Below are the code and all the weights of a small trained network. Each question names an input and a class and asks about switching units off, where a switched-off unit gives its printed mean instead of its output.

import numpy as np


def w(rows, s, z=0):
    codes = np.array(rows[::2]) - 128.0
    scale = np.full(codes.shape[1], s)
    scale[-1] = z or s
    return codes * scale


def f(y):
    return y / 2 * (1 + np.tanh(0.7978845608 * (y + 0.044715 * y**3)))


def log_softmax(a):
    a = a - a.max(-1, keepdims=True)
    return a - np.log(np.exp(a).sum(-1, keepdims=True))


def net(x, mask):
    res = np.array(x, float).reshape(1, 5) / 4 @ E
    y = f(res @ A[0][:, :-1].T + A[0][:, -1])
    res = res + np.where(mask, y, B[0][:, -1]) @ B[0][:, :-1]
    return log_softmax(res[-1] @ U[:, :-1].T + U[:, -1])


A, B = {}, {}
E = w([
[102,206,217,140,119,103,149,147,226,129,137,63],'x0',
[110,254,203,131,88,71,179,85,143,160,202,203],'x1',
[133,184,179,101,182,150,179,114,73,68,82,157],'x2',
[78,68,185,63,72,97,102,204,119,129,80,148],'x3',
[79,93,185,163,172,144,129,206,165,56,212,172],'x4',
],0.0093)
A[0] = w([
[125,189,159,126,226,146,147,86,104,83,124,121,181],'n1',
[97,156,186,112,37,86,120,97,45,143,138,217,254],'n2',
[122,161,134,47,69,77,147,118,127,173,23,103,154],'n3',
[103,105,151,127,202,128,218,114,126,89,136,157,217],'n4',
[70,132,225,125,152,122,167,139,136,49,132,169,173],'n5',
[168,117,47,162,177,128,159,79,70,130,161,149,239],'n6',
[162,126,97,142,182,207,121,108,94,38,130,104,177],'n7',
[134,76,103,127,126,197,120,107,102,89,166,136,134],'n8',
[173,83,107,64,34,98,111,135,146,170,151,193,43],'n9',
[152,56,129,178,106,175,113,125,132,105,128,69,138],'n10',
[168,75,59,147,180,112,113,108,123,173,134,136,206],'n11',
[127,191,106,106,119,139,142,66,123,191,128,142,127],'n12',
[154,152,146,95,255,164,223,96,134,90,161,127,126],'n13',
[213,197,134,151,87,122,167,39,91,190,132,129,173],'n14',
[58,147,156,96,118,124,111,208,131,87,134,108,98],'n15',
],0.0086,0.0037)
B[0] = w([
[123,155,182,93,160,36,132,152,119,153,145,161,219],'n1',
[234,200,201,151,233,72,168,189,114,148,135,209,251],'n2',
[98,95,174,85,123,28,123,113,27,252,76,67,226],'n3',
[183,242,102,184,157,185,64,150,225,102,182,223,203],'n4',
[230,188,134,173,253,141,91,96,164,169,96,197,246],'n5',
[183,115,58,174,179,92,83,106,210,188,72,110,236],'n6',
[173,169,101,171,186,148,95,136,180,139,93,160,222],'n7',
[71,158,57,197,117,214,106,134,118,88,132,105,188],'n8',
[127,185,212,99,101,75,121,172,140,131,162,153,178],'n9',
[211,135,114,162,109,150,147,158,169,109,139,157,196],'n10',
[132,135,36,202,86,225,89,145,184,114,148,126,218],'n11',
[72,82,150,72,100,152,142,98,70,187,126,89,202],'n12',
[133,167,174,130,144,118,104,197,107,140,139,216,218],'n13',
[114,66,95,97,88,72,142,85,59,203,90,114,255],'n14',
[128,96,86,103,163,131,135,83,241,154,73,125,194],'n15',
],0.0078,0.0098)
U = w([
[192,137,86,191,222,158,125,164,166,84,92,227,199],'0',
[31,123,126,133,71,217,128,179,75,15,186,195,5],'1',
[58,1,60,88,64,89,167,52,40,149,102,73,121],'2',
[128,150,243,73,193,34,193,201,28,117,122,213,207],'3',
],0.0066,0.0026)

Each question gives the input, the list of numbers given to net, and the class t.
The units are the neurons (one row each of A and B). Each row of codes is followed by its name. A weight is (code - 128) times the scale printed after its matrix; where a second scale follows, it is the last column's (A, B and U).
mask holds one flag per neuron, in row order. A switched-off neuron (its flag False) gives its mean, the last column of its row in B, instead of its output. The means were averaged over made-up inputs and are rounded, as every weight is.
A unit's drop is (log p(t) with every unit on - log p(t) with that unit switched off) / (log p(t) with every unit on - log p(t) with every unit switched off).
The circuit of an input: a set's keep is (log p(t) with only the set's units on - log p(t) with every unit switched off) / (log p(t) with every unit on - log p(t) with every unit switched off). Starting from the 12 units with the biggest drops (on a tie, the unit counted first), units are removed one at a time, each time the one whose removal leaves the highest keep (on an exact tie, the one counted first), for as long as the keep stays at least 0.8.
circuit, biggest first: the units of the circuit, biggest drop first
unit that matters most: the unit with the biggest drop
top k neurons: the k neurons with the biggest drops, biggest first
drop of u: that unit's drop, to one decimal
input [-2,3,0,0,2], class 3: top 2 neurons	[n11; n7]
input [2,1,5,8,4], class 0: top 2 neurons	[n5; n15]
input [2,-6,-7,1,3], class 1: circuit, biggest first	[n5; n6; n2]
input [8,6,-3,-4,3], class 3: top 2 neurons	[n11; n6]
input [-2,2,-8,6,4], class 3: circuit, biggest first	[n9]
input [3,0,-4,4,-4], class 3: top 2 neurons	[n14; n9]
input [-5,4,8,8,4], class 0: top 2 neurons	[n5; n4]
input [0,5,4,4,6], class 0: top 2 neurons	[n5; n4]
input [-6,-2,-5,1,-5], class 2: top 2 neurons	[n5; n2]
input [-2,6,0,4,6], class 0: top 2 neurons	[n5; n3]
input [-3,-2,-7,4,-2], class 2: drop of n4	0.4
input [-4,0,-5,-1,-7], class 2: drop of n2	0.0
input [-7,5,-4,0,-5], class 2: drop of n14	0.4
input [-4,6,-8,-1,-4], class 2: unit that matters most	n14
